Each row is followed by its group and then its class within the group.
[-1.73 -0.16 -0.18 -3.26  0.87 -1.49 -0.43  1.42 -2.52 -0.97 -0.17 -0.17
 -1.15 -0.18 -0.71 -2.39 -0.79 -2.64 -1.83  1.06 -0.65  1.55 -2.24  1.46
 -0.93 -2.65  0.09  0.52  0.15  0.54 -0.19 -0.10  0.70 -0.40 -2.77 -0.97
  0.09  0.38 -1.14 -0.10  0.23 -0.42  0.38  2.05 -0.48 -0.82 -0.20 -0.65
 -0.38 -0.53  0.37]	J977:(66)
[ 1.23  2.19 -0.74  2.81 -2.35  0.97 -0.71  2.11 -0.26 -0.14  0.75  1.56
  0.03 -0.18  0.50 -0.28  0.82  0.93 -3.47  0.94  3.02 -1.26  1.84 -0.03
  1.25  3.71 -2.09  2.09  3.10  1.53 -1.15 -1.40 -0.19  0.73 -1.28  2.18
 -0.07  1.15 -0.06  0.86 -0.05 -0.21 -0.80 -0.49  0.52  0.22 -0.31 -0.64
  3.46  4.56 -0.67]	J852:(74)
[ 0.58  0.46 -0.97  2.36 -0.37 -0.94 -1.33  2.62 -0.62 -3.13  0.32  1.26
  0.49 -0.62 -0.43 -0.33  0.75  0.77 -4.48  1.37  2.70  5.72  1.16  0.55
  1.26  2.61  0.14  1.01  0.60  0.13 -1.41 -0.55 -0.30 -0.09 -1.12  1.93
 -0.58  0.47 -0.38  1.42 -0.98  0.53 -0.09 -1.26  0.11 -0.19  0.19 -0.81
  0.41  5.08 -0.26]	J852:(72)
[-3.02 -1.52  0.23 -3.13  1.27 -2.89 -0.78 -0.11 -1.82 -2.93 -3.09 -0.34
 -0.64  0.40 -1.76 -1.87 -2.01 -2.15 -1.68  1.20  0.83  4.21 -2.54  1.71
 -1.21 -4.14  0.09 -1.14 -1.18  0.14  0.01 -0.58  0.22 -1.37 -1.57 -2.46
 -0.01 -0.39 -0.85  0.43 -0.07 -0.60  0.31  3.14 -1.29  0.87  0.03  0.18
 -2.60  0.26 -0.49]	J977:(91)
[-0.37 -0.09 -0.16  0.94 -0.22 -0.69 -0.95  1.28  0.22 -1.06  3.36 -1.52
 -0.05 -0.35  0.09  0.25 -0.67  1.72  0.02  0.34 -0.68  3.00  1.12 -0.25
  0.97 -0.41  3.54 -0.30  2.58 -0.02 -1.13 -0.32  1.37  0.73 -2.15 -0.34
 -0.68  1.37 -0.12  0.38 -0.18  1.23  0.14 -0.30  2.38 -0.09 -0.15 -0.77
 -0.98  3.15 -1.05]	J505:(99)
[ 0.61  1.11 -1.69  1.50 -0.17 -1.73 -0.79  2.93  1.09 -3.09  1.44 -1.12
  0.88  0.46 -0.50  0.13 -0.86 -0.42 -0.82  1.02 -2.34  4.67  0.24  0.73
  1.44  1.96  1.52 -0.44  1.07  0.72 -0.69  0.46  0.68 -0.10 -0.11  1.74
 -1.27  1.13  0.12  0.95 -0.78  0.61  0.90 -2.68  1.42  0.48 -0.28  0.18
 -1.72  3.50 -0.32]	J505:(69)
[-0.12  0.63 -1.36 -0.81 -0.05 -0.04 -1.70  1.18 -0.37 -3.75 -0.77 -0.64
  0.87  0.32  0.02 -0.71  1.36  0.46 -3.43  1.08 -1.33  6.88 -0.88  1.31
  0.23  4.03  1.44  0.92 -2.63  0.72 -0.40 -0.38  1.50 -0.40 -1.30 -0.15
 -1.12 -0.16 -1.99  0.82 -0.15  0.54  0.36 -0.67  1.16 -0.84  0.55 -1.50
 -1.95  2.92 -0.50]	J439:(96)
[-1.41 -0.52 -0.76 -1.30  1.18 -2.00 -1.86  0.03 -1.39 -3.26 -2.26 -1.95
 -0.28 -0.46 -0.93 -0.92  0.25 -1.49 -1.32  1.03 -2.25  6.79 -0.50  1.64
 -0.42  3.47  3.00  0.24 -0.02  0.77  0.65  0.22  1.12 -0.19 -2.18 -0.87
 -1.04 -0.46  0.23  0.82 -1.62  0.27  0.58  0.92  0.14 -1.49  0.64 -1.05
 -1.77  2.26 -0.60]	J977:(66)
[-0.40  0.41 -0.52 -1.76  0.56 -1.09 -1.74  1.44 -2.13 -2.89 -0.30  0.98
 -2.08  0.73  1.17 -0.14  0.55 -2.71 -0.21  0.92 -1.65  0.90 -0.11  0.73
  0.37  4.22  2.46  1.03 -0.61  0.86  1.18 -1.75  0.18  1.86 -2.53  1.11
 -0.78  0.53 -1.28  0.87 -1.20  1.24  1.04  0.23  1.96 -0.58  0.20 -1.19
 -0.81  3.93  1.28]	J977:(66)
[-2.52  0.21 -0.28 -1.59  0.56 -2.09 -0.81 -0.31 -1.88 -2.89 -2.04 -0.37
 -1.84  0.15 -1.25 -2.08 -0.50 -3.17 -1.05  1.35 -0.60  2.41 -2.02  1.78
 -0.96 -0.08  0.05 -0.26  0.42  0.68  0.53  0.02  0.12 -0.55  2.89 -1.05
 -0.22 -0.43  0.15  0.86 -0.48 -0.54  0.41  2.34 -0.99 -1.44 -0.51  0.35
 -1.68  0.84 -0.07]	J977:(91)
